Below are the code and all the weights of a small trained network. Each question names an input and a class and asks about switching units off, where a switched-off unit gives its printed mean instead of its output.

import numpy as np


def w(rows, s, z=0):
    codes = np.array(rows[::2]) - 128.0
    scale = np.full(codes.shape[1], s)
    scale[-1] = z or s
    return codes * scale


def f(y):
    return y / 2 * (1 + np.tanh(0.7978845608 * (y + 0.044715 * y**3)))


def log_softmax(a):
    a = a - a.max(-1, keepdims=True)
    return a - np.log(np.exp(a).sum(-1, keepdims=True))


def net(x, mask):
    res = np.array(x, float).reshape(1, 8) / 4 @ E
    y = f(res @ A[0][:, :-1].T + A[0][:, -1])
    res = res + np.where(mask, y, B[0][:, -1]) @ B[0][:, :-1]
    return log_softmax(res[-1] @ U[:, :-1].T + U[:, -1])


A, B = {}, {}
E = w([
[128,128,123,126,134,127],'x0',
[249,100,128,158,147,128],'x1',
[126,128,117,126,141,132],'x2',
[165,225,118,59,110,130],'x3',
[128,135,132,140,127,131],'x4',
[127,126,124,123,131,128],'x5',
[115,136,231,87,200,170],'x6',
[128,128,132,129,125,125],'x7',
],0.018)
A[0] = w([
[154,126,168,118,176,141,27],'neuron 0',
[127,56,139,164,103,131,206],'neuron 1',
[147,220,136,65,108,114,114],'neuron 2',
[174,115,177,114,175,168,2],'neuron 3',
[168,111,189,105,169,119,58],'neuron 4',
[181,118,95,136,113,123,95],'neuron 5',
[104,119,139,143,121,164,158],'neuron 6',
[182,115,217,111,201,140,12],'neuron 7',
[170,242,113,73,112,120,151],'neuron 8',
[114,107,145,125,149,155,134],'neuron 9',
[45,145,91,120,90,119,164],'neuron 10',
[126,164,133,105,128,135,98],'neuron 11',
[146,179,125,106,113,124,142],'neuron 12',
[65,151,76,143,89,116,181],'neuron 13',
[197,120,87,140,110,122,82],'neuron 14',
[127,154,134,109,125,121,105],'neuron 15',
[174,221,104,74,103,144,131],'neuron 16',
[106,85,175,121,128,137,133],'neuron 17',
[122,117,146,139,128,117,192],'neuron 18',
[7,162,69,133,73,131,207],'neuron 19',
[174,143,107,121,104,129,65],'neuron 20',
[125,120,136,127,126,118,166],'neuron 21',
[101,119,148,133,148,134,96],'neuron 22',
[47,114,122,129,123,135,195],'neuron 23',
[184,92,95,162,105,142,136],'neuron 24',
[122,69,103,154,156,100,181],'neuron 25',
[70,152,177,114,164,105,62],'neuron 26',
[107,228,154,70,156,112,79],'neuron 27',
[137,135,138,130,131,151,81],'neuron 28',
[137,199,120,68,112,151,100],'neuron 29',
[7,156,218,74,174,174,99],'neuron 30',
[139,139,131,129,170,136,14],'neuron 31',
[94,116,160,130,145,133,117],'neuron 32',
],0.018,0.0077)
B[0] = w([
[115,137,152,132,172,102,168],'neuron 0',
[151,90,96,134,190,203,187],'neuron 1',
[223,104,139,114,165,133,197],'neuron 2',
[112,135,158,138,203,99,181],'neuron 3',
[114,137,152,112,184,127,181],'neuron 4',
[131,136,92,144,66,135,166],'neuron 5',
[99,112,137,110,110,127,149],'neuron 6',
[98,146,176,121,217,100,212],'neuron 7',
[147,133,111,165,104,34,213],'neuron 8',
[101,142,132,100,111,118,156],'neuron 9',
[114,129,158,113,193,89,187],'neuron 10',
[166,116,144,140,132,132,150],'neuron 11',
[141,108,123,112,126,81,164],'neuron 12',
[119,136,167,122,179,127,183],'neuron 13',
[128,118,100,121,39,127,177],'neuron 14',
[154,122,137,145,125,118,143],'neuron 15',
[124,155,111,120,82,29,203],'neuron 16',
[78,144,112,127,107,120,166],'neuron 17',
[111,116,134,116,124,149,146],'neuron 18',
[107,143,179,132,225,105,218],'neuron 19',
[114,142,102,130,82,89,154],'neuron 20',
[125,133,125,115,136,142,135],'neuron 21',
[99,129,125,131,95,105,150],'neuron 22',
[80,163,138,126,107,130,187],'neuron 23',
[153,71,87,140,128,179,183],'neuron 24',
[153,79,127,145,161,187,179],'neuron 25',
[156,128,83,139,82,134,177],'neuron 26',
[230,111,127,133,152,164,198],'neuron 27',
[132,118,114,123,149,110,134],'neuron 28',
[213,120,130,133,157,149,184],'neuron 29',
[162,133,101,109,2,203,254],'neuron 30',
[127,123,146,131,133,88,138],'neuron 31',
[90,133,123,141,84,112,160],'neuron 32',
],0.041,0.033)
U = w([
[32,132,217,108,233,132,253],'0',
[237,76,117,121,100,155,199],'1',
[157,156,215,128,218,2,106],'2',
[145,112,84,143,40,36,13],'3',
[73,146,139,73,42,181,66],'4',
],0.0068,0.0032)

Each question gives the input, the list of numbers given to net, and the class t.
The units are the neurons (one row each of A and B). Each row of codes is followed by its name. A weight is (code - 128) times the scale printed after its matrix; where a second scale follows, it is the last column's (A, B and U).
mask holds one flag per neuron, in row order. A switched-off neuron (its flag False) gives its mean, the last column of its row in B, instead of its output. The means were averaged over made-up inputs and are rounded, as every weight is.
A unit's drop is (log p(t) with every unit on - log p(t) with that unit switched off) / (log p(t) with every unit on - log p(t) with every unit switched off).
The circuit of an input: a set's keep is (log p(t) with only the set's units on - log p(t) with every unit switched off) / (log p(t) with every unit on - log p(t) with every unit switched off). Starting from the 12 units with the biggest drops (on a tie, the unit counted first), units are removed one at a time, each time the one whose removal leaves the highest keep (on an exact tie, the one counted first), for as long as the keep stays at least 0.8.
units of the circuit, in order: the units of the circuit, biggest drop first
top k neurons: the k neurons with the biggest drops, biggest first
drop when u is switched off: that unit's drop, to one decimal
input [0,-8,-6,1,-4,-1,6,3], class 1: units of the circuit, in order -> (neuron 27)
input [4,0,2,1,-2,5,4,-5], class 1: top 2 neurons -> (neuron 19; neuron 30)
input [6,1,6,-5,-6,7,0,-4], class 1: top 4 neurons -> (neuron 19; neuron 7; neuron 10; neuron 3)
input [0,0,-5,-5,1,4,7,-2], class 4: top 2 neurons -> (neuron 30; neuron 19)
input [1,6,8,5,8,-6,0,-4], class 3: top 2 neurons -> (neuron 19; neuron 14)
input [7,-8,-7,-2,0,1,1,8], class 4: top 2 neurons -> (neuron 30; neuron 7)
input [5,1,2,2,-1,-2,-1,4], class 3: top 2 neurons -> (neuron 19; neuron 7)
input [2,7,-2,1,-3,4,-8,-5], class 3: top 2 neurons -> (neuron 14; neuron 20)
input [1,-7,-5,0,2,-6,4,3], class 4: top 2 neurons -> (neuron 30; neuron 23)
input [2,-6,-8,-7,-6,0,0,4], class 0: top 2 neurons -> (neuron 19; neuron 10)
input [-4,0,-1,7,-7,0,2,-3], class 1: top 3 neurons -> (neuron 19; neuron 27; neuron 2)
input [-4,-2,7,-1,1,3,0,4], class 0: drop when neuron 30 is switched off -> 0.1
input [6,4,-2,5,0,6,0,6], class 3: drop when neuron 19 is switched off -> 0.4
input [4,-5,8,2,-4,-2,2,6], class 1: units of the circuit, in order -> (neuron 30)
input [-5,-8,1,8,-2,6,5,-3], class 1: drop when neuron 30 is switched off -> 0.3
